[[-29 -28 -26  39   5]
 [ -4  -6 -61   4  -6]
 [ -5   4 -14 -23 -14]
 [  1 -14 -20  57   0]]
|
[[-29 -28]
 [ -4  -6]
 [ -5   4]]

[[ 62  17   7]
 [-14  31  24]
 [-53 -61 -64]
 [ 18 -24 -26]
 [-18 -10  47]]
|
[[ 62  17]
 [-14  31]
 [-53 -61]]

[[ -5 -39   7  72]
 [ -4 -15   5  47]
 [ -4  -3   2  11]
 [ -2  -5   4  10]
 [ -4   6   4  -8]]
|
[[ -5 -39]
 [ -4 -15]
 [ -4  -3]]

[[-12 -20 -50]
 [-12 -21 -54]
 [-23 -34  40]
 [-11 -18 -47]
 [-22 -34  39]]
|
[[-12 -20]
 [-12 -21]
 [-23 -34]]

[[-5 33  0 -4]
 [ 8 72  2 -1]
 [-1 50  1  1]
 [32  7  2  3]
 [-6 16  5 -8]]
|
[[-5 33]
 [ 8 72]
 [-1 50]]

[[73 -1]
 [58 -3]
 [20  0]
 [59  0]
 [30  1]]
|
[[73 -1]
 [58 -3]
 [20  0]]
---
[[ 10 -15  -2  34 -20 -35  22  20]
 [ 10 -15  64  34 -20 -20  22  -4]
 [ 10 -15  52  34 -20 -20  22  -4]
 [ 10 -15 -29 -18 -20  49  22 -58]
 [ 10 -15  -2  34  53 -20  21  17]
 [ 10 -15  -5  34 -32 -20  22  -4]
 [ 10 -15  -2  34  58 -20  20  -4]
 [ 10 -15  -2  34 -69 -20  22  -4]]
|
[[ 20  10 -15  -2  34 -20 -35  22]
 [ -4  10 -15  64  34 -20 -20  22]
 [ -4  10 -15  52  34 -20 -20  22]
 [-58  10 -15 -29 -18 -20  49  22]
 [ 17  10 -15  -2  34  53 -20  21]
 [ -4  10 -15  -5  34 -32 -20  22]
 [ -4  10 -15  -2  34  58 -20  20]
 [ -4  10 -15  -2  34 -69 -20  22]]

[[ 17 -35  -7]
 [ -7  45  -3]
 [ 25 -11 -18]
 [ -5  26  -1]
 [  5 -61   6]]
|
[[ -7  17 -35]
 [ -3  -7  45]
 [-18  25 -11]
 [ -1  -5  26]
 [  6   5 -61]]

[[ -3 -16   5  -2   3]
 [  2  16   4 -56   4]
 [  9 -23   3  58   3]
 [  1  -4  -7  -1  10]
 [  8  12  12 -37 -25]
 [ -7   8 -16  -4  -1]
 [-24 -16  -8   9  -5]
 [ -1  -1  -2   0   3]
 [-21  21   0 -28  21]
 [  2  -2  -1  10  14]
 [ -1   0   0   0   1]
 [-12  -2 -15 -13   8]]
|
[[  3  -3 -16   5  -2]
 [  4   2  16   4 -56]
 [  3   9 -23   3  58]
 [ 10   1  -4  -7  -1]
 [-25   8  12  12 -37]
 [ -1  -7   8 -16  -4]
 [ -5 -24 -16  -8   9]
 [  3  -1  -1  -2   0]
 [ 21 -21  21   0 -28]
 [ 14   2  -2  -1  10]
 [  1  -1   0   0   0]
 [  8 -12  -2 -15 -13]]

[[  8  29  27  -5 -29]
 [-41  28  34  55  64]
 [-40  40 -14 -51  20]
 [ 26 -44  29 -14  38]
 [  7  -5  -7  25 -54]
 [-59   4  -8  30  58]]
|
[[-29   8  29  27  -5]
 [ 64 -41  28  34  55]
 [ 20 -40  40 -14 -51]
 [ 38  26 -44  29 -14]
 [-54   7  -5  -7  25]
 [ 58 -59   4  -8  30]]

[[-18   6  61  -6]
 [ -1  29  46 -28]
 [ -6 -18  23   8]
 [-34 -72  38  57]]
|
[[ -6 -18   6  61]
 [-28  -1  29  46]
 [  8  -6 -18  23]
 [ 57 -34 -72  38]]

[[-21 -27 -26 -27  13  60  24]
 [ 30  40  60   8  17 -49 -32]
 [ 34  48  12 -53  40 -65   8]
 [-55 -50 -33 -56  31 -44 -45]
 [ 36 -49  39  44  11  60 -21]
 [-18   4  57  46 -43  51   2]
 [-11  60 -58 -33 -17 -13  56]
 [ -5 -17   1 -56 -13  38  25]
 [-45  24  -9  -4  32  60 -32]
 [ 44  26   4   9  59  61  57]
 [-11  64   2  -5  10  32 -15]]
|
[[ 24 -21 -27 -26 -27  13  60]
 [-32  30  40  60   8  17 -49]
 [  8  34  48  12 -53  40 -65]
 [-45 -55 -50 -33 -56  31 -44]
 [-21  36 -49  39  44  11  60]
 [  2 -18   4  57  46 -43  51]
 [ 56 -11  60 -58 -33 -17 -13]
 [ 25  -5 -17   1 -56 -13  38]
 [-32 -45  24  -9  -4  32  60]
 [ 57  44  26   4   9  59  61]
 [-15 -11  64   2  -5  10  32]]

[[-24 -30  -8  14   5  46 -15  43]
 [-11 -53  -7   7  13  54 -12  63]
 [ -6 -21 -38  46 -10  21  26   0]
 [ -1 -16 -53  24  -2  37 -15  14]
 [-34 -47 -31  14  -6  43   7  49]
 [-10  30  -1  37   0  31  23  51]
 [-22  17 -34  11   6  54  21  72]
 [-26 -32 -46  64  21   6  27  66]]
|
[[ 43 -24 -30  -8  14   5  46 -15]
 [ 63 -11 -53  -7   7  13  54 -12]
 [  0  -6 -21 -38  46 -10  21  26]
 [ 14  -1 -16 -53  24  -2  37 -15]
 [ 49 -34 -47 -31  14  -6  43   7]
 [ 51 -10  30  -1  37   0  31  23]
 [ 72 -22  17 -34  11   6  54  21]
 [ 66 -26 -32 -46  64  21   6  27]]
---
[[-16 -12  43  59  35]
 [  8  -9  -4 -11 -12]
 [ 33   2 -20   0 -45]
 [ -7  20  20 -22  14]]
|
[[-12  43]
 [ -9  -4]]

[[ 29 -63  34]
 [ 42   6   4]]
|
[[-63  34]
 [  6   4]]

[[ 46  15  15  25 -10]
 [-40   7 -12  29 -26]
 [-36 -18  11  27 -11]
 [-24   6 -30 -66 -34]
 [ -3  38   0 -16  -9]]
|
[[ 15  15]
 [  7 -12]]

[[-76 -49  38  18  38]
 [-26  31  35 -18 -51]
 [-14  33  46  22   0]]
|
[[-49  38]
 [ 31  35]]

[[ 50 -26 -35  27 -18]
 [-66  28  30 -10 -49]]
|
[[-26 -35]
 [ 28  30]]

[[-7 52 41 -9 33]
 [ 0 55 14 13 49]
 [-1 47 44 14 33]]
|
[[52 41]
 [55 14]]

[[-15  22  47]
 [ 46  25  28]
 [  4  56   1]
 [ -6 -64  10]]
|
[[22 47]
 [25 28]]

[[-69  31  -1 -29]
 [ 22   5   6  -2]
 [-23 -19   6   9]]
|
[[31 -1]
 [ 5  6]]

[[ 65 -19   2]
 [-21  44 -48]]
|
[[-19   2]
 [ 44 -48]]
---
[[ 41  13  62]
 [ 22  -8  -1]
 [ 20 -10  -5]
 [-48 -40  -8]
 [ 38   7  65]]
|
[[41 13]
 [22 -8]]

[[  5 -15 -74]
 [ -6  15  69]]
|
[[  5 -15]
 [ -6  15]]

[[ 33  21  30  -8]
 [-75 -61 -60 -32]
 [ 54  13  46  28]]
|
[[ 33  21]
 [-75 -61]]

[[ 55  17  34]
 [-33 -36 -37]
 [-12  -6 -25]
 [ 36  20  -8]
 [-22 -37 -14]]
|
[[ 55  17]
 [-33 -36]]

[[ 59 -60 -64]
 [-20 -39 -19]
 [-12  54  20]]
|
[[ 59 -60]
 [-20 -39]]

[[-10   5]
 [ 18  32]
 [ 59  66]]
|
[[-10   5]
 [ 18  32]]
